Below is a small trained network, with its code and all its weights. Each question gives an input and a target symbol and asks what happens when units are switched off, that is, made to give their printed mean instead of their output.

import numpy as np


def w(rows, s, z=0):
    codes = np.array(rows[::2]) - 128.0
    scale = np.full(codes.shape[1], s)
    scale[-1] = z or s
    return codes * scale


def softmax(a):
    e = np.exp(a - a.max(-1, keepdims=True))
    return e / e.sum(-1, keepdims=True)


def log_softmax(a):
    a = a - a.max(-1, keepdims=True)
    return a - np.log(np.exp(a).sum(-1, keepdims=True))


def net(x, mask):
    ids = ['ΓΣαβεζηλμπτφψω'.index(c) for c in x.split()]
    T = len(ids)
    res = E[ids] + P[:T]
    u = 0
    for l in range(3):
        r = res
        for j in range(3):
            rows = slice(4 * j, 4 * j + 4)
            q, k, v = (r @ M[l][rows].T for M in (Q, K, V))
            z = softmax(np.where(np.tri(T) > 0, q @ k.T / 4**0.5, -1e9)) @ v
            o = O[l][rows]
            res = res + np.where(mask[u + j], z, o[:, -1]) @ o[:, :-1]
        u += 3
    return log_softmax(res[-1] @ U[:, :-1].T + U[:, -1])


Q, K, V, O = {}, {}, {}, {}
E = w([
[154,145,139],'Γ',
[151,162,146],'Σ',
[152,141,148],'α',
[153,142,139],'β',
[152,149,141],'ε',
[146,72,83],'ζ',
[150,149,145],'η',
[39,103,161],'λ',
[150,150,142],'μ',
[151,141,140],'π',
[105,45,148],'τ',
[138,181,185],'φ',
[41,179,57],'ψ',
[139,190,6],'ω',
],0.016)
P = w([
[135,133,129],'0',
[184,155,147],'1',
[55,148,116],'2',
[204,155,145],'3',
[45,135,115],'4',
[214,150,137],'5',
[33,120,110],'6',
[212,136,136],'7',
[17,94,106],'8',
[215,131,135],'9',
[17,62,101],'10',
[222,139,133],'11',
[3,32,91],'12',
[221,140,137],'13',
],0.0076)
Q[0] = w([
[148,238,175],'0.h0',
[91,130,9],'0.h0',
[101,100,121],'0.h0',
[79,42,41],'0.h0',
[55,128,84],'0.h1',
[110,148,145],'0.h1',
[32,176,84],'0.h1',
[181,83,163],'0.h1',
[58,93,139],'0.h2',
[175,158,144],'0.h2',
[111,149,91],'0.h2',
[86,108,86],'0.h2',
],0.012)
K[0] = w([
[134,163,36],'0.h0',
[96,24,128],'0.h0',
[101,116,165],'0.h0',
[96,88,179],'0.h0',
[145,194,96],'0.h1',
[129,147,142],'0.h1',
[118,249,122],'0.h1',
[150,61,135],'0.h1',
[158,160,81],'0.h2',
[112,87,158],'0.h2',
[162,126,132],'0.h2',
[173,153,115],'0.h2',
],0.014)
V[0] = w([
[62,17,104],'0.h0',
[165,137,64],'0.h0',
[67,140,137],'0.h0',
[148,223,88],'0.h0',
[127,3,10],'0.h1',
[211,160,46],'0.h1',
[126,150,190],'0.h1',
[67,52,124],'0.h1',
[202,243,147],'0.h2',
[101,31,91],'0.h2',
[98,52,147],'0.h2',
[87,142,88],'0.h2',
],0.0063)
O[0] = w([
[157,180,38,5],'0.h0',
[63,177,148,133],'0.h0',
[164,138,134,122],'0.h0',
[111,138,182,208],'0.h0',
[253,88,173,32],'0.h1',
[172,181,125,129],'0.h1',
[62,122,105,161],'0.h1',
[157,60,160,81],'0.h1',
[205,178,100,247],'0.h2',
[47,70,149,22],'0.h2',
[82,56,130,76],'0.h2',
[106,163,147,102],'0.h2',
],0.0065,0.0023)
Q[1] = w([
[254,172,172],'1.h0',
[110,139,93],'1.h0',
[223,188,145],'1.h0',
[95,179,115],'1.h0',
[98,72,140],'1.h1',
[162,187,180],'1.h1',
[148,166,212],'1.h1',
[72,155,97],'1.h1',
[24,112,76],'1.h2',
[26,84,90],'1.h2',
[125,139,99],'1.h2',
[42,230,100],'1.h2',
],0.0099)
K[1] = w([
[166,34,53],'1.h0',
[67,120,155],'1.h0',
[139,47,69],'1.h0',
[79,173,124],'1.h0',
[89,123,146],'1.h1',
[135,193,42],'1.h1',
[94,196,51],'1.h1',
[160,168,172],'1.h1',
[65,254,77],'1.h2',
[119,225,101],'1.h2',
[112,137,103],'1.h2',
[11,159,95],'1.h2',
],0.0099)
V[1] = w([
[151,124,192],'1.h0',
[121,132,223],'1.h0',
[133,134,230],'1.h0',
[86,142,254],'1.h0',
[111,152,216],'1.h1',
[231,133,165],'1.h1',
[121,151,24],'1.h1',
[64,136,175],'1.h1',
[149,128,102],'1.h2',
[127,94,45],'1.h2',
[162,100,172],'1.h2',
[177,113,216],'1.h2',
],0.0086)
O[1] = w([
[100,70,140,162],'1.h0',
[56,102,147,167],'1.h0',
[65,92,142,182],'1.h0',
[49,103,130,171],'1.h0',
[80,99,234,202],'1.h1',
[188,92,154,175],'1.h1',
[118,116,10,205],'1.h1',
[44,154,194,135],'1.h1',
[156,128,134,117],'1.h2',
[172,186,161,4],'1.h2',
[132,69,183,113],'1.h2',
[124,2,166,173],'1.h2',
],0.0061,0.0019)
Q[2] = w([
[96,139,151],'2.h0',
[103,167,163],'2.h0',
[96,201,139],'2.h0',
[101,95,141],'2.h0',
[150,155,137],'2.h1',
[123,67,44],'2.h1',
[168,135,100],'2.h1',
[119,126,180],'2.h1',
[149,100,128],'2.h2',
[156,124,1],'2.h2',
[116,49,218],'2.h2',
[157,36,120],'2.h2',
],0.0098)
K[2] = w([
[64,99,156],'2.h0',
[101,146,147],'2.h0',
[78,181,118],'2.h0',
[114,86,136],'2.h0',
[109,164,174],'2.h1',
[98,173,12],'2.h1',
[116,227,187],'2.h1',
[175,87,141],'2.h1',
[69,99,126],'2.h2',
[67,238,70],'2.h2',
[115,20,254],'2.h2',
[49,111,176],'2.h2',
],0.0069)
V[2] = w([
[189,116,52],'2.h0',
[50,45,64],'2.h0',
[181,199,181],'2.h0',
[165,211,77],'2.h0',
[146,179,35],'2.h1',
[135,181,123],'2.h1',
[152,164,152],'2.h1',
[126,109,122],'2.h1',
[108,151,61],'2.h2',
[118,57,156],'2.h2',
[73,158,204],'2.h2',
[254,82,125],'2.h2',
],0.0048)
O[2] = w([
[63,104,223,3],'2.h0',
[211,155,150,32],'2.h0',
[90,107,112,217],'2.h0',
[105,56,130,136],'2.h0',
[54,212,255,65],'2.h1',
[140,173,157,170],'2.h1',
[154,182,136,188],'2.h1',
[120,118,125,104],'2.h1',
[126,217,54,113],'2.h2',
[159,59,191,53],'2.h2',
[114,171,234,153],'2.h2',
[140,8,59,165],'2.h2',
],0.0037,0.0016)
U = w([
[116,94,99,122],'Γ',
[113,192,133,83],'Σ',
[129,133,137,67],'α',
[131,138,137,77],'β',
[132,141,132,49],'ε',
[254,168,176,172],'ζ',
[133,135,131,64],'η',
[11,108,154,254],'λ',
[141,140,134,42],'μ',
[133,85,66,129],'π',
[128,66,210,102],'τ',
[122,180,216,74],'φ',
[166,202,139,114],'ψ',
[168,145,32,117],'ω',
],0.0082,0.0057)

Each question gives the input, a string of symbols that net reads in full, and the target symbol t.
The units are the heads (4 rows each of Q, K, V and O). Each row of codes is followed by its name. A weight is (code - 128) times the scale printed after its matrix; where a second scale follows, it is the last column's (O and U).
mask holds one flag per head, layer by layer. A switched-off head (its flag False) gives its mean, the last column of its rows in O, instead of its output. The means were averaged over made-up inputs and are rounded, as every weight is.
A unit's drop is (log p(t) with every unit on - log p(t) with that unit switched off) / (log p(t) with every unit on - log p(t) with every unit switched off).
The circuit of an input: a set's keep is (log p(t) with only the set's units on - log p(t) with every unit switched off) / (log p(t) with every unit on - log p(t) with every unit switched off). Starting from all 9 units, units are removed one at a time, each time the one whose removal leaves the highest keep (on an exact tie, the one counted first), for as long as the keep stays at least 0.8.
units of the circuit, in order: the units of the circuit, biggest drop first
unit that matters most: the unit with the biggest drop
which heads matter: for each layer, one digit per head in row order, 1 if its drop is at least 0.15 and else 0, layers parted by /
drop of u: that unit's drop, to one decimal
input φ ω ζ, target ω: which heads matter	011 / 110 / 001
input φ λ ζ φ φ, target λ: units of the circuit, in order	[0.h1 1.h0]
input τ ζ ζ ζ η φ φ π φ ζ φ α, target ζ: units of the circuit, in order	[1.h0 0.h0]
input φ Σ ζ φ φ τ φ α, target τ: units of the circuit, in order	[1.h2 0.h1 2.h2]
input μ φ ζ Σ φ φ φ φ ω φ, target ω: which heads matter	000 / 010 / 000
input φ Σ β α α φ φ φ ζ ε, target ζ: unit that matters most	1.h0
input ζ ζ τ Σ, target τ: units of the circuit, in order	[0.h1 0.h2 1.h2]
input π α φ φ φ Σ ζ φ ζ φ ζ ω ψ, target ω: units of the circuit, in order	[1.h2 0.h0]
input Γ φ φ φ φ η ψ ω φ Σ, target ω: units of the circuit, in order	[1.h1 2.h2 0.h2]
input α α ζ β φ α φ ω φ ε, target ω: units of the circuit, in order	[1.h1 0.h0 2.h2]
input φ ω φ μ, target ω: units of the circuit, in order	[1.h1 0.h2]
input ε π φ ζ ζ Σ φ ε Σ τ φ Γ, target τ: units of the circuit, in order	[0.h1 1.h2 2.h2]
input Σ τ φ α Σ φ ω Γ, target ω: units of the circuit, in order	[1.h1 0.h0]
input ζ ζ Σ ω α, target ω: unit that matters most	1.h1
input η φ Σ ω φ β φ τ Σ Γ φ β α α, target τ: which heads matter	110 / 001 / 001
input Σ φ φ Σ τ φ Σ φ Σ Σ, target τ: units of the circuit, in order	[1.h2 0.h1 0.h0]
input ζ β φ Σ ζ Σ ζ φ τ φ π φ ω τ, target τ: units of the circuit, in order	[1.h2 0.h1]
input φ φ ω β φ φ φ Σ, target ω: units of the circuit, in order	[0.h2 1.h1]
input Σ φ φ φ ψ, target Σ: units of the circuit, in order	[1.h2 2.h2]
input η η ζ β Σ α τ φ β ζ τ ω ζ, target ω: units of the circuit, in order	[0.h0]
input φ Σ φ φ ζ λ φ β Γ φ ω ω η β, target ω: which heads matter	100 / 010 / 001
input μ φ φ μ φ φ β α τ φ ψ φ β, target Σ: which heads matter	110 / 001 / 001
input τ φ Σ, target λ: which heads matter	111 / 110 / 000
input ω φ ζ ψ φ τ α Γ Γ π φ Σ π η, target τ: which heads matter	011 / 001 / 001
input Σ φ τ φ, target τ: drop of 0.h2	0.3
input φ Γ Σ ζ, target ζ: drop of 0.h0	0.0
input Σ φ φ ζ φ η ω ψ ζ φ ω φ ε α, target ω: drop of 2.h2	0.3
input α ε Σ μ φ φ τ φ Σ β, target τ: drop of 1.h0	0.0
input α ζ φ η τ ψ ψ ε φ φ Σ Σ Σ ψ, target ψ: unit that matters most	1.h2
